Below is a small trained network, with its code and all its weights. Each question gives an input and a class and asks what happens when units are switched off, that is, made to give their printed mean instead of their output.

import numpy as np


def w(rows, s, z=0):
    codes = np.array(rows[::2]) - 128.0
    scale = np.full(codes.shape[1], s)
    scale[-1] = z or s
    return codes * scale


def f(y):
    return np.maximum(y, 0)


def log_softmax(a):
    a = a - a.max(-1, keepdims=True)
    return a - np.log(np.exp(a).sum(-1, keepdims=True))


def net(x, mask):
    res = np.array(x, float).reshape(1, 2) / 4 @ E
    y = f(res @ A[0][:, :-1].T + A[0][:, -1])
    res = res + np.where(mask, y, B[0][:, -1]) @ B[0][:, :-1]
    return log_softmax(res[-1] @ U[:, :-1].T + U[:, -1])


A, B = {}, {}
E = w([
[35,189,43,59,108,184,156,103,146,154,213],'x0',
[170,96,98,141,220,189,33,12,237,132,94],'x1',
],0.011)
A[0] = w([
[111,107,69,127,118,121,96,53,172,66,141,22],'N0',
[41,171,33,71,133,141,176,158,79,189,205,47],'N1',
[89,90,162,129,113,82,173,176,46,115,185,23],'N2',
[114,112,194,163,102,85,171,123,87,83,144,37],'N3',
[69,176,69,19,52,182,176,134,144,167,172,37],'N4',
[112,136,52,116,150,228,99,67,147,156,201,198],'N5',
[176,155,123,152,110,99,202,159,77,51,93,26],'N6',
[110,160,181,145,138,138,135,147,66,129,189,35],'N7',
[104,176,69,112,79,79,224,224,42,100,163,232],'N8',
[80,185,108,179,174,154,149,120,120,111,130,255],'N9',
[137,101,122,135,182,187,33,90,208,179,98,35],'N10',
[129,66,200,186,139,101,185,215,75,49,86,196],'N11',
[181,58,197,208,118,39,70,142,56,44,81,127],'N12',
[2,127,58,38,130,193,153,85,98,206,168,1],'N13',
[57,218,141,146,24,58,198,182,80,54,85,129],'N14',
],0.0083,0.0067)
B[0] = w([
[217,174,87,194,210,141,197,202,163,117,163,154],'N0',
[154,72,194,87,146,121,86,175,118,221,144,200],'N1',
[139,187,126,173,191,163,147,161,159,162,185,181],'N2',
[151,178,133,126,208,166,125,240,132,181,187,162],'N3',
[135,91,133,86,212,136,144,176,43,203,121,196],'N4',
[47,85,96,100,118,154,81,101,119,141,124,208],'N5',
[213,176,119,127,228,113,175,233,105,147,217,166],'N6',
[194,164,67,153,185,171,222,208,195,134,206,148],'N7',
[27,128,67,155,129,185,39,82,200,95,160,254],'N8',
[52,82,121,76,86,177,49,2,134,69,66,173],'N9',
[177,189,72,207,163,133,169,196,155,81,237,196],'N10',
[53,73,131,74,118,133,99,96,111,176,146,227],'N11',
[154,49,147,91,158,165,120,93,119,211,120,234],'N12',
[187,109,128,125,226,122,217,247,117,214,165,194],'N13',
[100,196,99,132,132,207,97,133,212,120,193,228],'N14',
],0.0095,0.019)
U = w([
[184,254,69,232,142,119,147,223,194,38,174,6],'0',
[200,39,190,91,136,82,159,187,51,220,114,29],'1',
[65,45,119,73,46,118,50,30,154,57,77,253],'2',
],0.0086,0.0052)

Each question gives the input, the list of numbers given to net, and the class t.
The units are the neurons (one row each of A and B). Each row of codes is followed by its name. A weight is (code - 128) times the scale printed after its matrix; where a second scale follows, it is the last column's (A, B and U).
mask holds one flag per neuron, in row order. A switched-off neuron (its flag False) gives its mean, the last column of its row in B, instead of its output. The means were averaged over made-up inputs and are rounded, as every weight is.
A unit's drop is (log p(t) with every unit on - log p(t) with that unit switched off) / (log p(t) with every unit on - log p(t) with every unit switched off).
The circuit of an input: a set's keep is (log p(t) with only the set's units on - log p(t) with every unit switched off) / (log p(t) with every unit on - log p(t) with every unit switched off). Starting from the 12 units with the biggest drops (on a tie, the unit counted first), units are removed one at a time, each time the one whose removal leaves the highest keep (on an exact tie, the one counted first), for as long as the keep stays at least 0.8.
units of the circuit, in order: the units of the circuit, biggest drop first
top k neurons: the k neurons with the biggest drops, biggest first
drop of u: that unit's drop, to one decimal
input [-2,0], class 2: units of the circuit, in order : [N13]
input [-8,8], class 0: top 3 neurons : [N10 N1 N4]
input [3,-3], class 2: top 3 neurons : [N10 N8 N6]
input [-6,-7], class 0: top 2 neurons : [N14 N8]
input [-3,-1], class 2: top 3 neurons : [N13 N4 N1]
input [-3,1], class 2: top 4 neurons : [N13 N4 N1 N6]
input [5,3], class 1: top 2 neurons : [N8 N13]
input [7,6], class 1: top 2 neurons : [N8 N14]
input [5,-4], class 1: top 2 neurons : [N1 N4]
input [-3,4], class 0: top 4 neurons : [N10 N11 N1 N4]
input [3,2], class 2: drop of N8 : -0.1
input [-6,8], class 0: drop of N10 : 3.4
input [7,-3], class 1: drop of N13 : 0.7
input [2,-2], class 2: top neuron : [N10]
